Below is a small trained network, with its code and all its weights. Each question gives an input and a class and asks what happens when units are switched off, that is, made to give their printed mean instead of their output.

import numpy as np


def w(rows, s, z=0):
    codes = np.array(rows[::2]) - 128.0
    scale = np.full(codes.shape[1], s)
    scale[-1] = z or s
    return codes * scale


def norm(h):
    return h / np.sqrt((h * h).mean(-1, keepdims=True) + 1e-5)


def f(y):
    return y / 2 * (1 + np.tanh(0.7978845608 * (y + 0.044715 * y**3)))


def log_softmax(a):
    a = a - a.max(-1, keepdims=True)
    return a - np.log(np.exp(a).sum(-1, keepdims=True))


def net(x, mask):
    res = np.array(x, float).reshape(1, 6) / 4 @ E
    u = 0
    for l in range(2):
        y = f(norm(res) @ A[l][:, :-1].T + A[l][:, -1])
        res = res + np.where(mask[u : u + 3], y, B[l][:, -1]) @ B[l][:, :-1]
        u += 3
    return log_softmax(norm(res)[-1] @ U[:, :-1].T + U[:, -1])


A, B = {}, {}
E = w([
[92,65,245,167,167,122,241],'x0',
[207,70,163,208,132,75,151],'x1',
[112,90,106,119,28,85,39],'x2',
[110,138,92,182,12,181,161],'x3',
[121,2,187,153,35,51,84],'x4',
[166,118,221,109,183,194,176],'x5',
],0.0056)
A[0] = w([
[140,243,49,133,183,254,144,102],'L0N0',
[114,98,143,106,78,81,110,29],'L0N1',
[84,250,78,60,191,190,107,254],'L0N2',
],0.0074,0.0039)
B[0] = w([
[35,180,86,3,99,6,159,231],'L0N0',
[137,88,127,81,79,77,1,132],'L0N1',
[163,119,70,151,20,87,186,254],'L0N2',
],0.0091,0.0085)
A[1] = w([
[176,152,119,140,116,86,255,179],'L1N0',
[160,126,162,192,195,154,132,41],'L1N1',
[145,141,188,104,79,159,196,9],'L1N2',
],0.009,0.0013)
B[1] = w([
[227,164,86,132,191,181,255,253],'L1N0',
[151,79,170,108,247,216,146,149],'L1N1',
[227,122,158,66,205,125,177,158],'L1N2',
],0.0074,0.008)
U = w([
[242,148,228,179,254,232,198,2],'0',
[98,155,80,98,7,44,90,254],'1',
],0.0075,0.0043)

Each question gives the input, the list of numbers given to net, and the class t.
The units are the neurons (one row each of A and B). Each row of codes is followed by its name. A weight is (code - 128) times the scale printed after its matrix; where a second scale follows, it is the last column's (A, B and U).
mask holds one flag per neuron, layer by layer. A switched-off neuron (its flag False) gives its mean, the last column of its row in B, instead of its output. The means were averaged over made-up inputs and are rounded, as every weight is.
A unit's drop is (log p(t) with every unit on - log p(t) with that unit switched off) / (log p(t) with every unit on - log p(t) with every unit switched off).
The circuit of an input: a set's keep is (log p(t) with only the set's units on - log p(t) with every unit switched off) / (log p(t) with every unit on - log p(t) with every unit switched off). Starting from all 6 units, units are removed one at a time, each time the one whose removal leaves the highest keep (on an exact tie, the one counted first), for as long as the keep stays at least 0.8.
circuit, biggest first: the units of the circuit, biggest drop first
k most important neurons: the k neurons with the biggest drops, biggest first
top k neurons in layer l: the k neurons of layer l with the biggest drops, biggest first
drop when u is switched off: that unit's drop, to one decimal
input [-1,-6,-3,-3,-2,8], class 1: circuit, biggest first => [L0N0]
input [8,-6,1,2,-3,-3], class 0: circuit, biggest first => [L1N0, L0N1]
input [6,-6,-6,6,5,-6], class 0: circuit, biggest first => [L0N0, L0N2]
input [4,5,-7,1,8,-4], class 0: top 2 neurons in layer 0 => [L0N0, L0N2]
input [3,3,-7,-1,-8,4], class 1: top 2 neurons in layer 0 => [L0N0, L0N2]
input [5,2,-3,-4,-4,-8], class 0: 2 most important neurons => [L1N0, L0N0]
input [4,-8,-8,-3,6,-7], class 0: top 2 neurons in layer 0 => [L0N0, L0N1]
input [4,1,-8,4,7,-8], class 0: drop when L0N0 is switched off => 1.2
input [1,3,-2,-1,-7,0], class 1: drop when L0N0 is switched off => 0.9
input [1,-1,1,-1,5,6], class 0: drop when L0N0 is switched off => 2.0
